Here is a tiny trained network, its code and every weight. The questions are about switching its units off for an input and a class, where a switched-off unit gives its printed mean instead of its output.

import numpy as np


def w(rows, s, z=0):
    codes = np.array(rows[::2]) - 128.0
    scale = np.full(codes.shape[1], s)
    scale[-1] = z or s
    return codes * scale


def norm(h):
    return h / np.sqrt((h * h).mean(-1, keepdims=True) + 1e-5)


def f(y):
    return np.maximum(y, 0)


def log_softmax(a):
    a = a - a.max(-1, keepdims=True)
    return a - np.log(np.exp(a).sum(-1, keepdims=True))


def net(x, mask):
    res = np.array(x, float).reshape(1, 5) / 4 @ E
    u = 0
    for l in range(3):
        y = f(norm(res) @ A[l][:, :-1].T + A[l][:, -1])
        res = res + np.where(mask[u : u + 3], y, B[l][:, -1]) @ B[l][:, :-1]
        u += 3
    return log_softmax(norm(res)[-1] @ U[:, :-1].T + U[:, -1])


A, B = {}, {}
E = w([
[120,101,34,114,120,196,26,104,18,164,128],'x0',
[41,92,169,178,106,219,149,147,197,176,9],'x1',
[90,102,85,87,133,167,192,115,146,182,226],'x2',
[129,75,53,73,110,96,176,54,156,52,67],'x3',
[100,165,32,141,168,3,119,148,200,221,78],'x4',
],0.005)
A[0] = w([
[130,167,137,151,77,131,120,146,102,43,167,248],'0.n0',
[217,117,175,235,105,62,15,147,103,62,26,63],'0.n1',
[200,181,209,253,185,151,69,195,118,219,175,61],'0.n2',
],0.0053,0.0016)
B[0] = w([
[152,159,125,85,165,90,121,245,134,83,103,200],'0.n0',
[110,126,97,124,64,160,154,118,143,205,196,228],'0.n1',
[141,82,90,164,155,135,160,57,160,69,136,254],'0.n2',
],0.011,0.0048)
A[1] = w([
[152,117,145,115,149,69,115,158,50,114,209,49],'1.n0',
[204,133,88,45,86,111,104,46,164,44,2,14],'1.n1',
[170,143,85,122,144,198,32,68,82,155,101,6],'1.n2',
],0.0046,0.0018)
B[1] = w([
[217,124,79,113,108,144,142,105,160,133,143,251],'1.n0',
[197,72,118,211,152,153,101,118,146,91,169,242],'1.n1',
[161,144,156,124,251,157,149,74,124,176,88,210],'1.n2',
],0.012,0.0023)
A[2] = w([
[177,105,165,100,101,208,142,211,65,59,148,6],'2.n0',
[23,87,191,136,83,230,108,184,179,186,13,47],'2.n1',
[144,213,254,144,177,45,157,129,165,80,80,110],'2.n2',
],0.0065,0.0014)
B[2] = w([
[5,125,115,146,152,126,123,108,132,178,102,219],'2.n0',
[148,240,86,83,123,176,144,144,114,98,186,253],'2.n1',
[139,190,150,55,150,116,147,67,116,164,56,177],'2.n2',
],0.013,0.0052)
U = w([
[247,202,92,37,108,160,122,169,84,45,220,211],'0',
[111,97,80,70,70,164,194,137,159,209,222,218],'1',
[167,181,148,55,227,142,91,1,81,166,31,178],'2',
[18,160,54,151,210,57,116,139,123,150,87,233],'3',
[189,54,132,200,173,182,153,21,197,21,143,54],'4',
[87,114,150,160,75,61,100,167,74,156,98,17],'5',
[129,42,247,184,75,21,51,138,44,165,54,2],'6',
],0.0068,0.0037)

Each question gives the input, the list of numbers given to net, and the class t.
The units are the neurons (one row each of A and B). Each row of codes is followed by its name. A weight is (code - 128) times the scale printed after its matrix; where a second scale follows, it is the last column's (A, B and U).
mask holds one flag per neuron, layer by layer. A switched-off neuron (its flag False) gives its mean, the last column of its row in B, instead of its output. The means were averaged over made-up inputs and are rounded, as every weight is.
A unit's drop is (log p(t) with every unit on - log p(t) with that unit switched off) / (log p(t) with every unit on - log p(t) with every unit switched off).
The circuit of an input: a set's keep is (log p(t) with only the set's units on - log p(t) with every unit switched off) / (log p(t) with every unit on - log p(t) with every unit switched off). Starting from all 9 units, units are removed one at a time, each time the one whose removal leaves the highest keep (on an exact tie, the one counted first), for as long as the keep stays at least 0.8.
units of the circuit, in order: the units of the circuit, biggest drop first
k most important neurons: the k neurons with the biggest drops, biggest first
k most important neurons of layer l: the k neurons of layer l with the biggest drops, biggest first
input [6,-1,4,-7,0], class 4: units of the circuit, in order => 0.n2, 2.n1
input [5,3,1,-1,0], class 2: units of the circuit, in order => 1.n2
input [4,-1,-1,4,-8], class 3: units of the circuit, in order => 2.n0, 0.n0
input [1,8,6,5,7], class 0: units of the circuit, in order => 2.n1, 0.n2, 2.n0
input [-3,-1,3,7,1], class 4: units of the circuit, in order => 1.n1, 2.n1
input [0,-2,5,-6,-7], class 3: 3 most important neurons => 2.n0, 0.n0, 0.n1
input [2,-4,6,8,-1], class 4: units of the circuit, in order => 2.n1, 1.n1
input [8,0,7,-5,-6], class 2: units of the circuit, in order => 1.n2, 0.n1
input [-5,3,4,7,1], class 4: units of the circuit, in order => 1.n1, 0.n1
input [-4,-4,-2,-7,-2], class 4: 2 most important neurons => 0.n2, 2.n1
input [-7,8,5,2,-2], class 0: units of the circuit, in order => 2.n1, 0.n2
input [3,-3,0,6,-7], class 3: 3 most important neurons => 2.n0, 0.n0, 0.n2
input [2,-5,-6,6,-1], class 1: 4 most important neurons => 0.n1, 2.n1, 0.n2, 2.n0
input [-2,-1,-2,8,6], class 4: units of the circuit, in order => 1.n1
input [5,-5,-4,-5,-8], class 3: 3 most important neurons => 2.n0, 0.n0, 2.n1
input [-1,-4,6,-8,0], class 4: 3 most important neurons => 0.n2, 2.n1, 0.n1
input [-1,-5,4,8,4], class 4: units of the circuit, in order => 1.n1, 2.n1
input [7,8,-4,5,-2], class 0: 2 most important neurons => 2.n1, 0.n2
input [-4,-6,-8,7,6], class 1: 3 most important neurons => 0.n1, 0.n2, 2.n1
input [-6,-5,2,4,2], class 2: most important neuron of layer 2 => 2.n2
input [-2,-1,1,8,6], class 4: 2 most important neurons => 1.n1, 0.n1
